In the rows, 128 means zero.
Each name stands for a flat space through zero: a line, a plane or more. A row that begins with a name and a colon came from that space; any other row is followed by the name of the space it lies nearest, among the names in its block.
z14-z272: [ 95 252  96 175  76  66 172 110 194 104  79 124 121  87 209 126 115 141
 103 128 163 165  75 149  71  92  98 124  72  83 148 130 171 125 169  82
  99 138 147 121 141 100 161 133 121 183 123 168  84  84]
z816-z111: [187 127 135 109 116 145 129 139 166 176 194 142 141 121 135 134 134 103
  87 154  67 176  87 127 101 105 153 144 113 103 110 129 134 114 140 142
  83 126 112 113 135  90 165 148 120 104 160 125 167 116]
z748-z323: [120 208 122  99 111 115  70 184 124 160 135 156  86 110 128  84 200 127
 143 188 185  86 154 212 160  84 154 156 117 115  96  87 120 167 191 112
 142 109 105 113 144 119 132 141 137 169 104 156 158 136]
z816-z111: [141 114 115 124 119 138 120 146 129 139 141 142 147 144 129 123 125 137
 100 160 146 137 129 150 123 117 153 152 123 105 148 121  92 124 114 109
  77 118 119 103 138 106 154 139 136 131 131 107 126 126]
z115-z257: [114 117 149 151 137 128 135 148 111 143 113 152 118 119 133  99 141 133
  93 155 155 126 170  92 163 131  94 127 115  98 142 163 110 107 161 118
  83 118 116 104 113 148 101 159 168  85 120  99 125 124]
z539-z488: [126 155 200 123  86 150  75 192  90 170 123 172 110 172 188  42 185  87
  95 142 119 198 158  97  61 157 128  69 120  90 170  99 107  70 142  72
 120 150 120 193 128  71 156 194 200 130  33 223 141 157]
z500-z233: [135 137 174 140 142  98 149 108 124 112 144 171 176 125  99 104 113 124
 114 120 126 129 111  89  74 116 105 171 139  83  81 139 146  77 140 135
 102 147 149 124 105 146 105 158 159 111 131  78 131 139]
z115-z257: [155 143 115 135  90 191 151 143 133 117 133  89 138 118 120 165 143 107
 126 158 155 138 152 129 141 143 136 109 148 145 125 115 131 134  97 118
 110 114 119  92 141 118 121 147 126 141 115 137 119 125]
z923-z127: [103 124 134  94 118  81 128 114 113 137 137 145 149 122 115 201 112 117
 130 126 158 117 151  70  98 190  53 118 106 129 121 158 187 106 138 176
 127 114 201 160 102 133 156 165  86 150 131 161 115 109]
[ 99 105 164  83 125  72 123  75 108 114 107 127 125 112 141 125 123 140
  94 127 156 175 154 122 179 152 123 158  83 129 123 187  87 116 139 154
 128  55 111  68  18 158  95 117 150  95  90 150 115 144]
z115-z257
[126 114 115 130 150 122 137 122 133 116 121 138 138 137 117 156 106 138
 128 125 116 112 149 138 145 119 126 128 124 141 121 136 137 146 139 129
 116 120 149 115 129 114 156 126 119 124 138 118 113 103]
z539-z488
[148  94 138 126 108 144 110 138 110  93 132  81 126 133 132 131 124 125
 144 108 162 140 141 131 153 121 167 144 159 112 117 108 155 137 117 114
 128 132 133  83 149 122 158 138 132 122 120 163 143 111]
z923-z127
[140 136 138 144 134 146 117 154  43  98 174 142  53 186 197 140 158 120
 118 135 101 103 146 129 164 111 151  64 159 148  87  66 135 174 121  96
 126 138 145 123 103 166 234 162 193 133  99 126 125 116]
z500-z233
z912-z807: [126 159 147 118 174 124 109 147 161  87 157  91  99 138 143 135 169 168
  93 152 175 126 138 126  89 111 103 108 106 104 151 125 106 114 142 127
 137 149 142 187 144 191 136 137 110 141 124 118 127 144]
[133 154 120 101 121 119  99 154 138 151 147 122  85 122  93  88 164 146
 162 195 183 112 178 183 178  88 154 167 127 117  98 100 156 169 166 100
 127  77 131 132 125 141 137 119 161 129  87 137 150 141]
z748-z323
[113 138 119 119 153 128 143 106  99 101  99 114 119 116 109 155 113 127
 155 104 146  91 161 113 130 148  83 103 128 124 130 136 150 115 127 143
 176 142 142 160 140 157  99 130 115 157 108 139 124 130]
z816-z111
[131 135 133 119 153 115 117 149 169 117 138  78 106 152 133 150 172 152
 121 163 155 146 137 139 104 118 104 103 110 132 145 138 105 107 142 122
 151 100 144 172 146 165 131 126 127 132 126 112 114 141]
z912-z807
[145 129 140 117 135  96 131 143 129 136 118  68  92 126 137 125 151 110
 155 150 119 106 121 136 134 153 132  99 120 152 132 142 110 106 145 103
 141 105 131 173 132 157 140 102 145 131 118 122  97 158]
z912-z807
[112 127 165 174 129 145 149  91 133 115 146 177 135 122 100 145 131 102
 111  97 143 196  93 138 176  99 183  75 115 107 185 158 135 154 129 154
 103 125 114 110  86 134 172 126 141 179 146 137 182 179]
z115-z257
[ 95 129 104 173 134 196 134  65  72 130 134 214 214 128 103  97  74 102
  87  52  94 145 117 114 148 115 147 202 138 120 134 101 165 159  82 175
  85 188 113  30 115  60 110 145  83 111 132 152 178  87]
z912-z807
z923-z127: [107 169 153  93 115  96 122 121 105 142 127 128 148 140 121 142 114 130
 135 138 134 122 119 121 109 151  81 130 122 117 109 176 158  98 127 159
 111  82 156 148  91 122 133 143 126 136 138 131 127 142]

Each name stands for a flat space through zero: a line, a plane or more. A row that begins with a name and a colon came from that space; any other row is followed by the name of the space it lies nearest, among the names in its block.
z916-z274: [106 114  86 129 142 157 124 131 123 137 121 169 129 169 156 120 144 111
 128 143 107 135 113  90 143 133 168 118  80 139  96 141  96 133 170 121
 112  90 119 157 147  64 123  88 138  93 172 153 122 129]
z699-z83: [ 88 145  84 151 132 105 134 141  94 106 124 109 100 120 150 126 159 120
 147 174  98 124  99 135 132 125 146 144 153 124  85 129 162 166 132 132
 133 145 126 111 102 182 111  77 138 101 129 108  93 151]
z828-z932: [ 93  85 105  57 121 171 141 178 136 175 177  46 127  61 147 104 107  75
  84 150  93 179 138  79 156  75 165 175 144 128  62 136 139 168 193  95
  91 172 138 168 133 126 146  92 151 109 127 122 144 189]
z831-z572: [169 115 115 156 147 129 125  95  94 136 108 117 142 134 128 156 110 148
 120 151 130 104 187 162 127 146 139 136 118 119 101  92 105 143 138  97
 123  94 148 106 138 126 120 166 114 119 129 135 120 136]
z382-z406: [142 129 155 100 150  90 146 157 157 101 139  92 100 168 147 181  93 152
 125 131  69 170 119 146 191 112 120 141 122  99 134 137 155 162  68 186
 136  94 141 101 156 142  80  90  68 154 171 142  95 163]
z812-z704: [149  96 171 152 133 138 121 129 144  99 135 139 103 140 116 135 140 139
 111 123 164 139 120 127 104 165 111 175 109 125 124 191 102 139 138  95
 122 123 117 156 156 141 125 155 141 127 125 119 135 116]
z916-z274: [116 113 195 115 145  85 125 134 158 115 174 150 151  98 107 199 142 111
  98  88 146 127 165 132 114 149 153 111 200 132 177  89 128 131 152 107
 143 154 130 132 101 124 122 149 136 208 184  80 147 118]
z950-z743: [108  87 172 150  83 126 171  87  87 182 151 142 143 138 143 163 146  97
 126 125  67 145 225 131 150 120  87 122 132 170 129 103  94 147 102 114
 156 121 151 141  99 196 166 130 167  91 101 108 128 144]
[103 112 141 115 145 131 117 105 146 148 121 100 137 128 115 139 141 135
 166 133  97 152 136 144 174 133 143 131 165 118  99  82 134 116 122 142
 175 112 122 114 155 132  85 153 145 182 148  92 132 114]
z382-z406
[205 131 159 151 132 174 135  99 138 110 117  75 140 116 141 107 162 145
  89  59 156 157 137 107 108  95 103 110 116 106 119 106 144  98  89 125
 141 125 126 154  66 172 115 152  77 129 100 127 144 153]
z916-z274
[119 120 132 157 122 131  97 125 136 130 172 120 134 119 117 159 106 138
 129 129 170 107 119 110 160 147  85 107 127 118 161 127 120 136 152 129
 127 138 122 112 122 151 103 122 156 113 123 119 115 100]
z916-z274
[119 106 132 172 126 152 109 131 180 138 144 115 157 193 146 162 159 191
 108 162 111 106 108 144 122 133 126 132 121 143 187 153  84 156 128 112
 149 123 101 127 129 122 173  96 111 157 116 131 162  88]
z812-z704
z831-z572: [118  97 111  99 100  40 130  54 132  94 149  76 148 106  91 118 127 137
 155 140 214 108 155  97 127 153 151 123 105 134 111 179 146 156 134 135
 127 158 159 173 160  53 138 111  89 130  94 144  55 132]
[179  84 151  93  98  86 155 140 159  57 130 108  91 162 112 170 104 107
 141 150  93 136  42 151 130 161 170 140 148 117 172 163 135 174 119 161
 117 113 133 128 109 179 128  59  62 126  80 154  88 162]
z382-z406
[174  98 159 132 100 146 131 168 100 119 126 131 116 170 102 125 130 116
 132 139 144 120  78 147 105 151 116 116 156 157 165 146 120 118 141 140
 138 108 120 124 122 120 138  96 126 124  66 178  93 109]
z382-z406
z828-z932: [107 128 119 120 129 147 122 143  88 102 143 101 110  97 139 114 130  92
 123 165 122 152 123  94 144 104 121 167 114 118  98 106 142 155 186 126
 109 144 118 117 128 127  98  69 171 129 115 113 134 152]
[119 107  64 206 127 128 119 163  79 107 165 124 153 178 154 110 151 154
 123 222  61 108 141 146 113 137 101 150 183 119 121 119 125 203  66 105
 138 202  93 102 165 157 169 136 139 123 136 102  75 128]
z699-z83
[ 76  96  42 135 164 150 124 134  89 114 102 152 161 138 163 109 152 101
 181 166  62 144 133 153 117 116 117 168  78 112  91  95 129 136 115 136
 135 143 137  99 111 130 108 104 137  87  99 146  96 143]
z916-z274
[127 124  96 172 101  97 149 115 127 155 120 134  95 114 115 147 178 145
 144 129 140 162 133 108 106 103 117 174 194 137 134  92 130 110 116 164
 125 187 101 131 165  90 102 116 119  95 146 125 162 135]
z950-z743
[130 139 102  88 127 105 130 142 140 132 116 130 103  85 156 134  80 111
 154  94 125 135 154 140 124 109 114  81 151 122 118 103 167 131 115 165
 126 126  89 140  91  93 114 107 155 152 162 138 121 122]
z812-z704
[134 128  98 143 156   6 136 161 188 104 144  45 170 116 251 235 124 148
 100 123 136 111 156 164 114 162  71  70  69 126 183 109 143 144 186 243
 147  99 154 128 130  34  93  94 123 162  41 113 109  97]
z812-z704
z242-z487: [152  86 146 135 128 160 144 128 138 124 137 150  83  91 113 146 140  99
 142 118 134 139 117 129 135 118  81 145 125  95  91 142 137 131 156 122
 151 159 125 109 148  67 125 132 110  96 156 123 110 168]
[112 162 118 116 144 172 123 125 129 158 143 133 112 105 144 122 105  80
 139 116 156 136  87 124 135  82 122 127 171 133 149 128 140 126 106 151
 137 141 114 141 114 159  99 118 130 139 125 149 148 137]
z831-z572
[107 139  87 106 133 104 113 138  74 127 128 100 197 141 130 115 103 150
 106 182 125 121 105 172 125 108 189 149 131 154 154  89 143 157 106 141
 103 107 133 153 125 128 178 143 167 182 132 187 137 108]
z242-z487
[125 130 100 150 109  99 127 137 105 159 141 139 101 112 130 123 115 120
 108 150 150 119 114 107  95 135 118 143 122 133 130 103  93 109 154  99
 101 138 134 128 127  91 134 106 133 116 102 124 125 141]
z382-z406
[ 98  97  53 139 128 144 136 150 114 112 116 137 151 140 107 122 118 111
 165 137  83 135 130 152 122  96 115 171  80 108  87 114 122 129  99 124
 136  95 136 150  88 142 118 117 120  39 115 166 111 139]
z916-z274
[168  88  74 118 136 134 131  98 137 178 173 114  68 116 183 160 154  86
 118  87 127 184 158 132 182 155 182 105 148  75  74 168  99  97  84  62
 117 118  91 136 137 151 204 162  90 117 153 135 124 122]
z828-z932
[126 179 187 158  68 137 185 156 137 133  40 176 108 183  85 177  73 122
 180 172 140 110 142 164 117  98 102 121 139 140 142  54 162 159 158 127
 164 122 145 102 136 125 130 157 126 140  99 143 108 128]
z828-z932
z812-z704: [107 149 109 189 114 158 132 120 171 124 144  99 169 157 162 166 161 172
  95 169 124 117 117 157 159 145 138 133 101 151 175 132 128 199 172 113
 109 109 142 141 126 142 185 115 149 147 118 117 162  92]
[133 140 107  99 155 135 138 121 141 130  99 116 127 124 157 128 117 105
  71 106 143 141 143 128 130  76 108 105 109 126  91 115 168  78 108 143
 150 158 123 129 119 138 136 117 124 167 108 100 119 124]
z916-z274
[106 142 138 235 130 121  68 132 164 103 135 104 128 134 109 191 179 103
  88  72  85 198 166 109 158 226  81  69 129 125 154  85  99 110 126 177
 113 133 167 138 140 130 102 127 107 137 130 199 104 147]
z382-z406
[130 130  32 132 174 122 141 142 152  99 120 125 173 133 175 104 145 116
  98 136 134 123 141 137 144 166 106  52  99  89 166  72 145 158  85 183
 132 125 196  64 111  74 124  78 100 163 108 165  86  81]
z812-z704
[ 85 155  97 167 101 185 163 130 141 129 121 113 118 118 153 194 137  85
 102 124 145 138 187  96 160 137 141 159 127 150  80  97 127 112 148 149
 144 166 101 141 143 156 133 116 135 119 174 109 109 137]
z950-z743
[158 114 144 127 115 144 119 182 144 126 163 149 120 114  94 144 164  78
  95  93 103 133  97 122 151 123  93 107 144 103 117 132 103 116 137 124
 128 163 123  88 113 105 101 138  87  86 123 104 114 176]
z242-z487
[132 127 133  85 100  97 170 130 124 103 148 136  89 123 128 117 148 119
 164 119  96 103 127 152 157 143 128 153 166 116 168 120 142 131 150 117
 128 119 127 145 164 114  97 123 137 140 184 143 106 138]
z916-z274
[118 134 119 145  95 110  86 141 137 155 148  93 104 136 128 128  74 131
 143 146 152 103 133 167  94 129 102 121 177 179 110 136 102 107 117 171
 149 164  84 116 181 166 140 142 127 122 117  87 109 118]
z916-z274
